[[  1 -34  22  46]
 [  3 -32  27  -9]
 [  6  34 -39 -10]
 [ 41  26  33  47]
 [ 36  28  -8 -12]]
=>
[[  1 -34]
 [  3 -32]
 [  6  34]]

[[ 49   0   8 -29 -10]
 [ -2  -3   7  11  13]
 [-15   0  25  26  38]
 [-41  -2 -19  21  -5]
 [ 10   3   6 -11  -1]]
=>
[[ 49   0]
 [ -2  -3]
 [-15   0]]

[[ 13  -6  22  26]
 [ 24 -33  39  40]
 [-12  15  -5 -11]]
=>
[[ 13  -6]
 [ 24 -33]
 [-12  15]]

[[ -4   2  -1]
 [ -6 -14 -41]
 [ -9 -19 -13]]
=>
[[ -4   2]
 [ -6 -14]
 [ -9 -19]]

[[  5  -5 -16]
 [ 18 -28 -50]
 [-13  26  46]]
=>
[[  5  -5]
 [ 18 -28]
 [-13  26]]

[[ 29 -18 -30  20]
 [ 38  13   3  16]
 [ 24   6   1   9]
 [  2  -1   1  -2]]
=>
[[ 29 -18]
 [ 38  13]
 [ 24   6]]
---
[[-39  41]
 [ 10 -49]
 [ -7  17]
 [-36   5]]
=>
[[-39  41]
 [ -7  17]
 [-36   5]
 [ 10 -49]]

[[ 18  13]
 [ 14  18]
 [ 15  25]
 [ 18  50]
 [ 17   0]
 [  3 -11]
 [  4  41]
 [ 20  40]
 [ 23 -44]]
=>
[[ 18  50]
 [  4  41]
 [ 20  40]
 [ 15  25]
 [ 14  18]
 [ 18  13]
 [ 17   0]
 [  3 -11]
 [ 23 -44]]

[[-20  -2   0   0   2   1  10]
 [ 38   2   0  -2  19  -1 -12]
 [ 13  -3  -7  13  18   0   0]]
=>
[[ 38   2   0  -2  19  -1 -12]
 [-20  -2   0   0   2   1  10]
 [ 13  -3  -7  13  18   0   0]]

[[  6  13  16   3  19  20]
 [-12  -8 -10 -14  -5  26]
 [  6   0 -16 -14 -32 -41]]
=>
[[  6  13  16   3  19  20]
 [  6   0 -16 -14 -32 -41]
 [-12  -8 -10 -14  -5  26]]

[[ -7 -10   4  19   0 -15   1  -8  49   9 -11 -16  21  -9   3  -8]
 [ 40  12  -2 -17 -13 -16  26  25  28  11 -22   5  36  29  -8 -19]
 [-42  42  -3  18 -44  20  40  35  10  -6   5  45  13 -37 -39  22]]
=>
[[-42  42  -3  18 -44  20  40  35  10  -6   5  45  13 -37 -39  22]
 [ 40  12  -2 -17 -13 -16  26  25  28  11 -22   5  36  29  -8 -19]
 [ -7 -10   4  19   0 -15   1  -8  49   9 -11 -16  21  -9   3  -8]]

[[  6  17  20  23   0  -5  11 -49]
 [-23   3   2 -38  41  21  21  15]
 [ -5  10   2 -18   1  17   0  10]]
=>
[[  6  17  20  23   0  -5  11 -49]
 [ -5  10   2 -18   1  17   0  10]
 [-23   3   2 -38  41  21  21  15]]
